Moves between units:
state | q w l c
Q665 | Q306 Q409 Q74 Q684
Q357 | Q749 Q719 Q923 Q129
Q730 | Q195 Q545 Q385 Q469
Q960 | Q308 Q542 Q430 Q492
Q668 | Q954 Q316 Q346 Q857
Q447 | Q711 Q112 Q675 Q595
Q131 | Q818 Q573 Q390 Q703
Q593 | Q536 Q952 Q541 Q885
Q469 | Q385 Q730 Q545 Q134
Q476 | Q469 Q232 Q134 Q400
Q767 | Q592 Q472 Q871 Q259
Q92 | Q476 Q991 Q400 Q853
Q671 | Q698 Q193 Q990 Q662
Q285 | Q477 Q768 Q692 Q965
Q536 | Q581 Q185 Q511 Q541
Q236 | Q259 Q16 Q189 Q746
Q413 | Q317 Q42 Q497 Q716
Q508 | Q462 Q155 Q228 Q95
Q581 | Q409 Q684 Q665 Q511
Q414 | Q254 Q942 Q230 Q592
Q681 | Q964 Q633 Q865 Q475
Q195 | Q960 Q510 Q492 Q385
Q385 | Q492 Q195 Q510 Q545
Q857 | Q346 Q668 Q316 Q308
Q259 | Q871 Q767 Q472 Q189
Q233 | Q971 Q910 Q46 Q618
Q740 | Q650 Q99 Q977 Q954
Q232 | Q730 Q134 Q469 Q476
Q545 | Q510 Q385 Q195 Q730
Q228 | Q447 Q462 Q595 Q155
Q99 | Q212 Q977 Q650 Q740
Q67 | Q508 Q894 Q95 Q254
Q475 | Q865 Q681 Q633 Q47
Q488 | Q573 Q703 Q131 Q152
Q546 | Q961 Q659 Q935 Q442
Q652 | Q66 Q60 Q845 Q422
Q185 | Q684 Q511 Q581 Q536
Q308 | Q316 Q857 Q668 Q430
Q719 | Q30 Q923 Q749 Q357
Q477 | Q656 Q371 Q582 Q692
Q990 | Q435 Q698 Q404 Q193
Q918 | Q719 Q129 Q357 Q212
Q221 | Q42 Q716 Q413 Q734
Q716 | Q497 Q413 Q42 Q221
Q711 | Q547 Q626 Q742 Q675
Q633 | Q618 Q865 Q964 Q681
Q923 | Q446 Q749 Q30 Q719
Q935 | Q47 Q961 Q177 Q659
Q734 | Q413 Q221 Q716 Q547
Q319 | Q193 Q662 Q671 Q521
Q510 | Q542 Q492 Q960 Q195
Q971 | Q703 Q152 Q488 Q46
Q193 | Q404 Q990 Q698 Q671
Q316 | Q740 Q346 Q954 Q668
Q47 | Q633 Q475 Q681 Q177
Q698 | Q442 Q404 Q435 Q990
Q582 | Q885 Q656 Q649 Q371
Q371 | Q649 Q582 Q656 Q477
Q964 | Q910 Q618 Q233 Q865
Q46 | Q488 Q971 Q152 Q910
Q547 | Q716 Q734 Q221 Q742
Q942 | Q67 Q230 Q254 Q414
Q592 | Q230 Q414 Q942 Q871
Q446 | Q746 Q707 Q950 Q30
Q684 | Q74 Q665 Q409 Q581
Q95 | Q228 Q508 Q155 Q894
Q894 | Q155 Q95 Q508 Q67
Q112 | Q626 Q675 Q711 Q447
Q768 | Q371 Q692 Q477 Q285
Q618 | Q46 Q233 Q910 Q964
Q845 | Q285 Q66 Q965 Q60
Q306 | Q216 Q911 Q836 Q74
Q511 | Q665 Q581 Q684 Q185
Q60 | Q965 Q845 Q66 Q652
Q216 | Q853 Q258 Q366 Q836
Q836 | Q366 Q216 Q258 Q911
Q871 | Q942 Q592 Q414 Q472
Q409 | Q911 Q74 Q306 Q665
Q212 | Q357 Q918 Q129 Q650
Q435 | Q659 Q442 Q546 Q404
Q746 | Q189 Q236 Q16 Q950
Q189 | Q472 Q259 Q767 Q16
Q129 | Q923 Q357 Q719 Q918
Q853 | Q400 Q92 Q991 Q366
Q818 | Q60 Q422 Q652 Q390
Q573 | Q422 Q390 Q818 Q131
Q965 | Q692 Q285 Q768 Q66
Q134 | Q545 Q469 Q730 Q232
Q542 | Q857 Q430 Q308 Q960
Q749 | Q707 Q30 Q446 Q923
Q662 | Q990 Q671 Q193 Q319
Q707 | Q236 Q950 Q746 Q446
Q462 | Q112 Q595 Q447 Q228
Q422 | Q845 Q652 Q60 Q818
Q254 | Q95 Q67 Q894 Q230
Q885 | Q541 Q593 Q952 Q649
Q595 | Q675 Q447 Q112 Q462
Q541 | Q511 Q536 Q185 Q952
Q910 | Q152 Q46 Q971 Q233
Q74 | Q836 Q306 Q911 Q409
Q954 | Q977 Q740 Q99 Q346
Q390 | Q652 Q818 Q422 Q573
Q961 | Q475 Q177 Q47 Q935
Q42 | Q521 Q497 Q317 Q413
Q346 | Q99 Q954 Q740 Q316
Q497 | Q319 Q317 Q521 Q42
Q492 | Q430 Q960 Q542 Q510
Q742 | Q221 Q547 Q734 Q626
Q675 | Q742 Q711 Q626 Q112
Q656 | Q593 Q649 Q885 Q582
Q911 | Q258 Q836 Q216 Q306
Q366 | Q991 Q853 Q92 Q258
Q626 | Q734 Q742 Q547 Q711
Q977 | Q918 Q650 Q212 Q99
Q152 | Q131 Q488 Q703 Q971
Q230 | Q894 Q254 Q67 Q942
Q30 | Q950 Q446 Q707 Q749
Q521 | Q671 Q319 Q662 Q317
Q649 | Q952 Q885 Q593 Q656
Q258 | Q92 Q366 Q853 Q216
Q952 | Q185 Q541 Q536 Q593
Q177 | Q681 Q47 Q475 Q961
Q442 | Q935 Q546 Q659 Q435
Q317 | Q662 Q521 Q319 Q497
Q66 | Q768 Q965 Q285 Q845
Q472 | Q414 Q871 Q592 Q767
Q703 | Q390 Q131 Q573 Q488
Q155 | Q595 Q228 Q462 Q508
Q430 | Q668 Q308 Q857 Q542
Q650 | Q129 Q212 Q918 Q977
Q404 | Q546 Q435 Q442 Q698
Q659 | Q177 Q935 Q961 Q546
Q16 | Q767 Q189 Q259 Q236
Q950 | Q16 Q746 Q236 Q707
Q865 | Q233 Q964 Q618 Q633
Q991 | Q232 Q400 Q476 Q92
Q400 | Q134 Q476 Q232 Q991
Q692 | Q582 Q477 Q371 Q768

The rows follow the links: the fewer symbols apart two units are, the more alike their rows tend to be.

Each row is also shifted at random along 3 hidden directions that mean nothing.

Rows in random order:
Each row is one unit's numbers.
row 1: 627,207,-202,-489,-258,-30,176,144,139,46,-149,-193,19,-125,-145,-208,144,-82,-294,-98,-90,314,213,207,-30,180,195,330,14,457,60,-247,181,209,-231
row 2: -314,99,-311,225,-191,-51,309,232,59,190,-147,-136,-162,-424,-340,95,-67,-66,-166,-69,-151,548,76,94,72,68,122,230,-342,116,162,-114,495,85,-12
row 3: -568,326,-452,-53,-252,130,243,97,123,131,80,-136,155,-243,-258,182,-18,156,31,-141,-263,543,1,284,3,113,20,354,-113,168,393,-87,518,89,328
row 4: -891,-395,-484,633,264,-198,50,-13,-143,-40,-81,121,102,-125,-79,-359,62,-260,-424,325,-336,231,428,114,-126,-199,-163,61,-96,-350,704,115,445,-156,-317
row 5: -125,59,-413,-134,-87,95,133,25,-81,43,98,-174,317,-16,-62,-222,138,-110,-442,175,-380,485,330,395,-67,53,-43,456,200,271,505,-67,356,110,-229
row 6: -103,-202,102,645,231,-89,-191,71,-223,71,148,311,-51,214,-14,223,-353,-20,271,22,-193,-189,95,-61,65,-314,-196,-91,-42,-313,-149,259,151,-364,26
row 7: -602,-248,50,758,222,-187,-19,99,-54,60,45,350,-82,212,-38,145,-413,-31,257,23,-166,-192,130,-96,61,-271,-104,-111,-50,-325,-37,191,220,-152,-92
row 8: 24,-50,124,443,20,-223,-341,-75,-80,-109,-57,307,-181,-31,-37,185,-156,-211,241,-119,-26,-336,-120,-379,-72,-258,62,-214,-259,-138,-272,358,-81,-409,277
row 9: -216,5,-89,471,-11,61,340,338,-81,362,32,-119,-177,-209,-284,338,-343,145,58,-6,-160,505,36,219,236,6,-47,209,-187,-42,-77,-126,513,110,-104
row 10: 1138,132,-71,-826,-59,185,-1,77,26,110,106,-278,201,122,1,-15,152,281,169,-69,-12,106,77,415,-66,134,-165,214,185,-5,28,-294,31,-67,183
row 11: -139,26,104,617,136,79,-253,86,-234,70,243,315,-30,177,-4,384,-368,113,335,-151,-188,-226,-25,-73,120,-311,-169,-44,-30,-151,-170,289,162,-385,188
row 12: 423,-206,136,504,240,-84,-346,46,-339,59,147,228,-57,157,-6,311,-299,-42,289,12,-172,-230,42,-56,16,-358,-272,-101,-110,-370,-246,304,109,-551,200
row 13: -172,-98,-281,130,-144,-290,434,248,236,281,-248,-218,-232,-422,-452,221,-198,-23,253,-4,-57,600,-40,138,-56,122,29,136,-480,-342,26,-184,569,30,282
row 14: -72,-279,-195,333,15,-278,383,266,39,270,-228,-179,-260,-327,-365,56,-192,-157,-64,185,-105,539,151,145,17,39,0,125,-342,-286,-2,-181,489,64,-172
row 15: -420,36,-55,-576,-81,-83,240,-103,484,-166,-290,-21,0,-13,108,-451,343,102,-15,-111,382,-248,-42,-108,-160,308,235,-222,31,-12,231,-318,-279,411,-87
row 16: 644,-132,68,-695,40,-41,219,77,217,84,-27,-223,162,282,58,-193,42,226,242,85,149,-24,104,380,-97,213,-147,66,263,-220,-17,-412,-98,231,-101
row 17: 693,368,-190,-658,-323,107,144,156,196,100,-98,-215,18,-165,-175,22,123,167,40,-271,-27,263,24,209,-23,193,134,258,-72,337,12,-300,185,103,157
row 18: 84,47,-395,-665,-101,-60,101,-107,277,-135,-110,-89,307,55,9,-481,335,-12,-144,3,-64,57,247,243,-273,167,20,176,147,30,541,-224,84,117,-16
row 19: -91,-10,-235,528,82,40,-28,184,-188,186,28,55,-183,-335,-240,322,-165,123,134,-146,-181,213,30,34,78,-177,-151,-21,-398,-328,124,90,494,-413,271
row 20: -990,-514,-534,633,273,-443,102,-19,27,-85,-239,170,-22,-220,-171,-384,75,-348,-194,287,-232,139,358,-26,-282,-191,-144,-80,-316,-660,681,120,488,-266,-104
row 21: -375,-164,-286,574,176,97,29,122,-365,79,74,4,65,-129,-53,-122,-27,-114,-530,206,-374,337,384,214,109,-163,-138,201,32,49,414,86,415,-95,-454
row 22: -174,32,-194,-614,-22,16,201,-46,318,-77,8,-66,347,293,131,-416,197,161,-40,41,23,-39,214,310,-166,187,-28,138,357,32,430,-307,-39,347,-192
row 23: 295,187,-266,-660,-264,-133,286,92,459,88,-194,-184,27,-123,-237,-51,81,144,301,-201,68,211,2,228,-173,276,107,182,-147,-47,109,-335,251,165,296
row 24: 561,95,-298,-706,-189,-129,152,23,290,0,-173,-185,98,-92,-139,-240,233,15,30,-61,8,170,140,233,-235,215,65,191,-61,12,226,-272,155,48,125
row 25: -170,112,-128,399,-102,104,309,331,-87,322,-17,-127,-215,-289,-287,296,-248,96,-100,-60,-175,538,71,143,261,21,52,207,-206,164,-71,-117,487,135,-145
row 26: 382,578,-211,-500,-403,295,120,152,113,43,-10,-137,76,-172,-93,-42,170,133,-305,-347,-104,276,113,171,99,209,294,371,73,806,103,-204,161,254,-125
row 27: 216,-61,122,-633,-25,-109,338,56,423,22,-210,-153,-37,137,50,-231,79,214,209,-44,333,-122,-10,117,-74,296,88,-103,102,-127,-87,-446,-203,416,-156
row 28: -387,504,-175,-633,-264,317,228,44,391,56,178,-80,329,200,45,61,41,536,321,-353,6,42,-59,331,-8,261,41,235,275,250,311,-328,111,377,276
row 29: 768,183,-97,-295,-172,209,137,220,-184,225,155,-274,152,57,-89,36,-31,43,-279,61,-288,495,254,455,137,81,-46,488,222,460,-12,-181,253,142,-286
row 30: -996,-9,-401,651,110,199,48,72,-254,5,140,146,157,-118,-15,-153,9,-57,-557,90,-402,280,372,140,91,-157,-52,200,74,178,625,153,423,5,-408
row 31: -361,-9,16,-574,-40,-104,396,23,511,-37,-196,-58,67,219,84,-356,105,187,129,-43,280,-136,58,111,-96,311,136,-62,207,-12,138,-427,-146,565,-255
row 32: -492,-244,-569,123,-47,-348,236,14,121,-39,-292,-112,-1,-396,-276,-417,231,-419,-465,266,-213,508,334,90,-248,56,78,213,-289,-132,582,-29,449,18,-174
row 33: 228,9,-396,-662,-132,-185,141,-40,335,-93,-203,-122,203,-34,-71,-432,335,-74,-83,14,-23,115,224,230,-297,177,52,167,-3,-33,434,-268,133,112,29
row 34: -746,-58,-373,651,59,-104,10,115,-34,5,-131,225,-166,-345,-177,4,-52,-60,-99,-114,-175,81,157,-136,-7,-184,22,-83,-398,-210,368,145,462,-261,48
row 35: -134,-201,26,696,264,-15,-328,12,-383,-57,144,335,10,212,112,-43,-178,-182,-208,96,-291,-242,314,-96,81,-385,-116,-32,92,10,57,329,90,-328,-336
row 36: -151,350,-76,-603,-135,308,157,20,239,-20,147,-76,329,291,165,-196,142,393,-23,-189,22,-52,113,296,27,228,50,192,439,358,274,-292,-50,417,-158
row 37: -2,135,-196,-228,-206,39,369,222,176,259,99,-211,157,75,-218,177,-228,183,174,1,-206,530,77,442,46,151,-46,428,110,120,61,-255,400,303,33
row 38: -20,-774,-309,495,412,-485,131,103,-162,139,-165,-70,-39,-101,-223,-216,-89,-332,-80,538,-222,334,384,256,-217,-185,-381,1,-252,-916,315,-17,469,-328,-184
row 39: -213,-182,-18,526,170,-232,-264,-58,-78,-61,57,332,-45,108,-34,171,-242,-90,371,-28,-118,-271,-9,-198,-107,-289,-152,-169,-161,-430,-63,341,110,-455,301
row 40: -794,-299,-69,610,206,-367,-107,-79,90,-78,11,397,-1,187,-37,66,-292,-133,432,50,-111,-286,28,-179,-195,-265,-161,-192,-162,-570,118,310,166,-314,262
row 41: -749,-314,-341,579,150,-151,261,135,-92,72,-87,22,7,-132,-123,-299,-45,-272,-513,307,-299,394,417,151,22,-78,-23,182,-45,-36,435,-20,419,126,-575
row 42: 460,-132,87,685,160,0,-153,253,-396,157,-46,207,-333,-154,-111,133,-215,-101,-183,-78,-145,-35,213,-141,227,-300,-6,-74,-242,37,-273,170,223,-369,-348
row 43: -62,164,-483,-101,-115,179,13,2,-183,-11,119,-158,314,-130,-60,-214,218,-131,-587,125,-412,497,346,356,-44,7,-28,482,140,386,574,26,357,3,-182
row 44: 337,183,-36,-348,-262,-13,471,322,283,387,18,-272,-30,49,-313,339,-342,272,436,-113,-69,528,-63,415,108,239,6,377,-10,76,-240,-388,384,368,138
row 45: 955,-53,249,-713,2,-27,185,93,190,81,-168,-245,-117,56,38,-130,121,198,162,-42,362,-113,-32,122,4,249,22,-116,65,-90,-300,-417,-275,227,-116
row 46: -190,15,-19,529,111,-40,-386,-110,-205,-128,109,363,-17,69,49,132,-131,-111,106,-125,-171,-324,8,-240,-29,-337,-55,-119,-103,-79,-10,409,24,-471,208
row 47: 579,207,184,-675,-77,227,215,145,191,139,82,-177,88,243,105,10,-10,410,213,-181,189,-43,-21,265,105,239,-18,73,283,177,-160,-419,-150,345,-125
row 48: -411,-4,-325,-162,-129,-91,358,114,239,196,41,-189,201,57,-222,17,-137,51,127,111,-239,530,135,431,-92,171,-77,405,69,-93,313,-214,456,249,83
row 49: 297,-126,-253,239,-40,-67,165,194,-195,150,-169,-184,-182,-413,-269,-101,39,-272,-486,156,-215,537,235,127,55,-20,68,209,-272,131,102,-49,406,-72,-319
row 50: -372,165,-250,-308,-306,-165,500,192,492,122,-176,-116,11,-41,-258,-96,-89,43,94,-128,-41,375,97,215,-53,284,224,285,-26,243,132,-334,305,498,-103
row 51: 558,-67,75,563,105,-92,7,343,-181,303,-122,81,-481,-312,-324,500,-395,128,395,-214,-24,85,-57,-87,177,-215,-75,-143,-543,-367,-455,44,389,-442,201
row 52: 423,-87,-312,-728,-91,-249,192,-2,362,-26,-205,-192,168,18,-114,-340,225,-5,159,51,20,125,151,292,-329,215,-48,133,-29,-295,316,-308,153,50,164
row 53: -40,427,-163,307,-246,353,192,318,-193,259,55,-127,-180,-402,-246,348,-143,158,-274,-246,-202,541,26,111,324,19,157,316,-175,582,-25,-58,450,92,-125
row 54: -78,353,42,-594,-136,329,214,94,261,57,117,-81,223,258,147,-80,58,451,92,-253,105,-74,22,255,99,244,60,151,400,368,109,-340,-102,479,-164
row 55: -266,13,-358,-136,-156,-145,387,143,291,259,9,-251,78,-161,-366,269,-184,127,413,36,-165,593,-69,383,-129,157,-140,292,-228,-390,211,-210,576,52,500
row 56: 117,-197,-248,-300,-97,-318,360,109,233,72,-220,-167,99,43,-154,-419,40,-278,-288,245,-147,407,380,295,-154,172,81,331,76,120,219,-257,238,319,-458
row 57: 851,-24,137,617,124,97,-211,308,-488,181,-17,138,-394,-242,-134,282,-249,-28,-156,-143,-148,-6,162,-109,287,-306,-29,-42,-283,96,-396,151,232,-452,-244
row 58: -499,102,-49,-522,-106,-26,259,-60,469,-153,-233,-3,62,62,140,-477,298,98,-140,-135,295,-221,40,-72,-86,301,267,-121,154,197,279,-325,-272,543,-291
row 59: 420,-140,225,659,181,-10,-109,280,-314,233,76,206,-284,38,-115,351,-433,45,191,-93,-141,-85,93,-49,250,-285,-113,-77,-167,-137,-426,135,224,-331,-165
row 60: 51,-175,-77,389,30,-91,344,339,-82,364,-68,-162,-216,-232,-324,251,-293,30,43,103,-132,527,95,231,160,2,-76,140,-260,-186,-124,-150,484,38,-133
row 61: 101,84,-300,54,-175,-69,285,224,43,242,-144,-234,-171,-441,-392,225,-88,-1,23,-50,-132,589,-4,161,15,82,40,223,-401,-73,52,-111,529,-54,241
row 62: 107,-155,90,-639,-7,-256,340,-9,510,-36,-333,-144,-100,22,5,-274,156,151,308,-31,448,-166,-101,-12,-173,326,108,-248,-49,-356,-66,-433,-224,349,31
row 63: 545,257,-295,-143,-209,211,86,172,-158,234,102,-297,17,-351,-301,338,-18,138,7,-90,-252,604,-19,323,51,53,-83,371,-202,105,62,-70,468,-180,356
row 64: -412,122,69,782,41,55,-5,255,-119,164,44,297,-279,-75,-116,313,-386,130,107,-273,-139,-59,52,-167,300,-222,94,-69,-187,130,-211,144,302,-95,-179
row 65: -294,-112,-464,593,217,135,-263,-35,-505,-132,48,154,92,-261,41,-362,272,-290,-851,162,-436,131,523,37,-11,-326,-85,122,-8,156,679,263,343,-383,-444
row 66: -520,-37,16,809,124,-25,-25,181,-162,73,5,357,-187,1,-43,77,-304,-41,-92,-132,-190,-103,206,-165,202,-251,63,-51,-118,122,-46,185,230,-81,-346
row 67: 240,317,-278,-209,-197,283,147,160,-92,236,240,-261,199,-87,-172,251,-61,200,-53,-65,-315,564,70,455,95,70,-103,476,83,265,200,-109,431,19,186
row 68: -1080,241,-346,662,-26,394,87,126,-300,32,180,123,124,-160,20,-116,34,-13,-765,-10,-418,347,376,123,256,-124,129,338,196,673,562,109,381,214,-620
row 69: -186,87,208,457,-54,-131,-277,-82,-50,-137,-20,359,-198,14,14,156,-174,-225,86,-169,23,-364,-149,-463,57,-182,196,-192,-156,185,-330,389,-181,-194,90
row 70: -243,66,-66,526,81,26,-498,-172,-289,-247,97,403,29,32,131,-38,29,-244,-225,-101,-226,-369,97,-326,-25,-378,42,-98,-40,182,132,486,-51,-455,15
row 71: 344,-385,-247,463,288,-90,-70,151,-369,169,9,-51,-87,-192,-182,54,-68,-123,-104,250,-268,276,254,198,-45,-242,-326,63,-243,-532,182,65,454,-483,-5
row 72: 207,-66,-219,-232,-88,-60,295,146,71,229,44,-238,177,74,-182,22,-139,14,22,176,-246,536,184,491,-55,112,-130,419,78,-40,156,-215,386,162,-51
row 73: 247,190,-70,630,24,200,-174,228,-359,120,-4,167,-304,-373,-149,264,-121,49,-182,-284,-169,54,94,-162,274,-262,50,-35,-343,217,-106,183,329,-396,-75
row 74: -205,-285,-2,477,156,-399,-263,-133,7,-165,-109,345,-106,43,-38,-18,-123,-307,240,41,-47,-334,-8,-324,-203,-276,-47,-240,-277,-431,-31,370,-1,-453,259
row 75: -214,403,-452,-12,-275,247,84,103,-80,96,67,-145,90,-378,-202,123,96,76,-304,-143,-305,546,83,201,55,31,95,377,-126,413,370,-11,464,5,155
row 76: 293,-58,-220,520,134,50,-159,162,-369,126,-5,56,-202,-350,-187,179,-47,-19,-132,-66,-211,162,144,0,59,-253,-138,-12,-370,-214,108,144,422,-538,87
row 77: -65,250,-137,529,7,491,-11,265,-465,242,305,-28,12,-162,-65,295,-151,205,-392,-79,-363,412,189,248,367,-167,-79,311,73,446,121,61,430,-62,-287
row 78: 163,-323,40,625,147,-367,134,305,5,272,-230,126,-473,-247,-351,333,-414,-14,467,-87,23,69,-12,-127,55,-178,-90,-235,-565,-617,-367,-15,395,-309,127
row 79: 690,-461,-346,-581,-16,-618,257,-11,307,-77,-492,-211,4,-91,-207,-692,312,-481,-276,356,-7,233,405,188,-438,165,33,124,-150,-290,288,-286,139,41,-272
row 80: 801,312,-197,-445,-250,190,34,112,-110,-9,-68,-173,85,-136,-19,-331,272,-154,-666,-74,-208,295,371,213,65,110,239,430,175,850,123,-147,92,177,-538
row 81: 136,-132,194,699,211,3,-116,220,-284,201,95,251,-222,93,-69,308,-423,58,170,-72,-151,-112,111,-40,220,-300,-118,-70,-104,-107,-315,164,198,-273,-167
row 82: -854,400,-310,-539,-182,256,192,-69,367,-148,118,39,456,262,174,-358,249,306,-124,-197,-72,-64,174,248,-87,220,135,228,439,422,632,-242,23,504,-131
row 83: 248,460,-111,605,-53,467,-296,235,-502,108,147,172,-245,-412,-90,367,-58,155,-322,-436,-243,53,71,-148,350,-288,96,49,-256,511,-41,249,333,-427,-48
row 84: -123,242,46,-573,-111,197,240,61,287,-26,-3,-76,152,210,172,-254,158,305,-43,-165,172,-133,64,160,56,251,131,57,363,349,102,-373,-189,522,-324
row 85: 1,9,-202,592,83,40,-128,161,-258,78,-67,147,-264,-385,-174,131,-54,-38,-140,-156,-168,96,146,-113,119,-244,-4,-55,-399,-87,90,149,381,-422,4
row 86: 195,-185,123,710,262,25,-245,152,-410,75,132,290,-126,144,44,102,-268,-93,-140,26,-238,-171,242,-53,174,-364,-120,-30,10,14,-164,260,110,-336,-355
row 87: -186,-316,-277,-235,-51,-414,483,103,343,117,-180,-192,112,124,-232,-312,-70,-231,-27,302,-136,457,292,359,-204,195,-1,327,54,-177,265,-292,341,375,-276
row 88: 515,210,-137,-374,-241,103,212,202,51,122,-47,-198,55,-45,-122,-144,50,-29,-349,-46,-172,384,261,281,55,144,157,406,157,585,29,-224,177,282,-371
row 89: 222,33,-339,-709,-54,-34,81,-70,225,-123,-68,-137,328,102,61,-464,346,8,-133,56,-63,36,260,296,-259,176,-29,195,203,24,471,-222,53,112,-51
row 90: 153,202,-369,-15,-193,91,154,158,-66,161,-23,-223,-22,-413,-307,139,47,-2,-143,-69,-219,572,53,214,16,51,9,304,-265,126,202,-59,485,-102,215

Some units, each with its row:
Q692 row 90
Q476 row 78
Q285 row 63
Q910 row 1
Q698 row 47
Q536 row 9
Q475 row 52
Q990 row 84
Q964 row 17
Q845 row 43
Q47 row 18
Q541 row 60
Q935 row 28
Q216 row 19
Q911 row 65
Q593 row 14
Q703 row 44
Q510 row 7
Q308 row 40
Q668 row 46
Q573 row 29
Q671 row 27
Q960 row 6
Q681 row 33
Q665 row 30
Q521 row 62
Q836 row 20
Q885 row 53
Q469 row 64

Row, symbols taken left to right, then the row they reach:
row 82 c c c: row 16
row 41 l w: row 21
row 34 q: row 73
row 42 c w c: row 57
row 50 w w: row 56
row 5 q l c: row 3
row 54 q q: row 10
row 45 l q q: row 22
row 26 l l: row 88
row 81 w q l: row 12
row 66 l q: row 35
row 87 l w: row 72
row 13 c c w: row 61
row 32 c l q: row 49
row 68 c l: row 77
row 76 q c: row 85
row 55 q: row 75
row 37 q l c: row 67
row 31 l w l: row 36
row 38 w w: row 71

